Below is a small trained network, with its code and all its weights. Each question gives an input and a target symbol and asks what happens when units are switched off, that is, made to give their printed mean instead of their output.

import numpy as np


def w(rows, s, z=0):
    codes = np.array(rows[::2]) - 128.0
    scale = np.full(codes.shape[1], s)
    scale[-1] = z or s
    return codes * scale


def f(y):
    return np.maximum(y, 0)


def softmax(a):
    e = np.exp(a - a.max(-1, keepdims=True))
    return e / e.sum(-1, keepdims=True)


def log_softmax(a):
    a = a - a.max(-1, keepdims=True)
    return a - np.log(np.exp(a).sum(-1, keepdims=True))


def net(x, mask):
    ids = ['αβγδεζηθλμξπστψω'.index(c) for c in x.split()]
    T = len(ids)
    res = E[ids] + P[:T]
    r = res
    for j in range(2):
        rows = slice(2 * j, 2 * j + 2)
        q, k, v = (r @ M[0][rows].T for M in (Q, K, V))
        z = softmax(np.where(np.tri(T) > 0, q @ k.T / 2**0.5, -1e9)) @ v
        o = O[0][rows]
        res = res + np.where(mask[j], z, o[:, -1]) @ o[:, :-1]
    y = f(res @ A[0][:, :-1].T + A[0][:, -1])
    res = res + np.where(mask[2:14], y, B[0][:, -1]) @ B[0][:, :-1]
    return log_softmax(res[-1] @ U[:, :-1].T + U[:, -1])


Q, K, V, O, A, B = {}, {}, {}, {}, {}, {}
E = w([
[39,150,117],'α',
[252,25,159],'β',
[60,231,168],'γ',
[166,111,48],'δ',
[134,166,89],'ε',
[128,181,103],'ζ',
[153,65,114],'η',
[69,135,118],'θ',
[142,101,169],'λ',
[132,180,107],'μ',
[210,114,220],'ξ',
[163,123,94],'π',
[120,161,105],'σ',
[104,56,129],'τ',
[121,95,186],'ψ',
[88,180,77],'ω',
],0.017)
P = w([
[247,189,102],'0',
[85,168,162],'1',
[97,136,161],'2',
[103,134,161],'3',
[100,134,157],'4',
[94,129,150],'5',
[92,131,151],'6',
[104,140,161],'7',
[95,140,157],'8',
[107,151,157],'9',
[105,155,160],'10',
],0.013)
Q[0] = w([
[193,9,123],'H1',
[33,216,126],'H1',
[126,200,107],'H2',
[117,137,86],'H2',
],0.015)
K[0] = w([
[80,11,190],'H1',
[231,126,138],'H1',
[199,166,40],'H2',
[65,205,167],'H2',
],0.011)
V[0] = w([
[23,227,203],'H1',
[218,130,253],'H1',
[169,122,74],'H2',
[143,150,107],'H2',
],0.0076)
O[0] = w([
[210,232,67,252],'H1',
[246,175,245,238],'H1',
[5,2,107,136],'H2',
[77,46,146,175],'H2',
],0.009,0.0038)
A[0] = w([
[152,166,144,141],'N1',
[34,160,154,135],'N2',
[95,162,173,115],'N3',
[8,179,115,159],'N4',
[99,60,117,71],'N5',
[124,55,245,132],'N6',
[121,170,223,124],'N7',
[198,53,169,164],'N8',
[92,162,152,138],'N9',
[112,193,242,129],'N10',
[165,66,80,253],'N11',
[73,93,37,128],'N12',
],0.011,0.0057)
B[0] = w([
[126,35,91,185],'N1',
[132,120,184,196],'N2',
[149,95,193,181],'N3',
[124,165,174,210],'N4',
[139,70,86,140],'N5',
[163,89,66,193],'N6',
[137,109,34,219],'N7',
[28,235,188,160],'N8',
[171,126,125,177],'N9',
[178,110,10,251],'N10',
[147,180,253,148],'N11',
[63,45,212,151],'N12',
],0.0055,0.016)
U = w([
[127,68,158,120],'α',
[134,123,158,225],'β',
[96,165,198,238],'γ',
[190,96,167,30],'δ',
[148,105,162,70],'ε',
[131,80,98,111],'ζ',
[146,74,62,2],'η',
[117,126,133,86],'θ',
[76,176,119,114],'λ',
[206,129,251,94],'μ',
[88,193,143,25],'ξ',
[127,199,86,210],'π',
[125,111,135,54],'σ',
[141,99,103,120],'τ',
[123,95,107,36],'ψ',
[145,119,143,162],'ω',
],0.011,0.0055)

Each question gives the input, a string of symbols that net reads in full, and the target symbol t.
The units are the heads (2 rows each of Q, K, V and O) and the neurons (one row each of A and B). Each row of codes is followed by its name. A weight is (code - 128) times the scale printed after its matrix; where a second scale follows, it is the last column's (O, A, B and U).
mask holds one flag per unit, heads first, then neurons. A switched-off unit (its flag False) gives its mean, the last column of its rows in O or B, instead of its output. The means were averaged over made-up inputs and are rounded, as every weight is.
A unit's drop is (log p(t) with every unit on - log p(t) with that unit switched off) / (log p(t) with every unit on - log p(t) with every unit switched off).
The circuit of an input: a set's keep is (log p(t) with only the set's units on - log p(t) with every unit switched off) / (log p(t) with every unit on - log p(t) with every unit switched off). Starting from the 12 units with the biggest drops (on a tie, the unit counted first), units are removed one at a time, each time the one whose removal leaves the highest keep (on an exact tie, the one counted first), for as long as the keep stays at least 0.8.
circuit, biggest first: the units of the circuit, biggest drop first
k most important neurons: the k neurons with the biggest drops, biggest first
heads that matter: for each layer, one digit per head in row order, 1 if its drop is at least 0.15 and else 0, layers parted by /
drop when u is switched off: that unit's drop, to one decimal
input δ γ θ λ γ ξ γ γ π, target π: heads that matter	11
input ω ω δ τ ξ γ ω μ, target γ: circuit, biggest first	(H1; N10; N7; N6)
input γ μ τ δ β ω σ ω θ, target π: circuit, biggest first	(H1)
input γ γ τ γ θ, target π: circuit, biggest first	(H1; H2)
input δ τ ξ γ γ δ γ γ γ γ α, target α: circuit, biggest first	(H1; N12)
input ω γ γ γ γ ξ, target π: heads that matter	10
input ω ω γ β γ α α ω, target γ: heads that matter	10
input δ γ γ τ γ γ δ ω, target α: circuit, biggest first	(H1; H2; N12)
input γ γ τ γ ζ γ ω γ ξ, target π: circuit, biggest first	(H1; H2; N2)
input δ γ ξ δ, target π: 3 most important neurons	(N3; N2; N12)
input ξ ω θ δ δ ω ξ γ ω θ α, target η: 4 most important neurons	(N10; N7; N6; N4)
input ω γ δ, target π: drop when N2 is switched off	0.1
input γ α γ δ γ ω γ γ α, target π: drop when H1 is switched off	0.7
input δ ω δ η γ, target α: drop when N4 is switched off	0.0
input ω γ π, target π: most important neuron	(N3)
input ω ω ω γ ω ξ β ω ζ ζ, target γ: 2 most important neurons	(N10; N7)
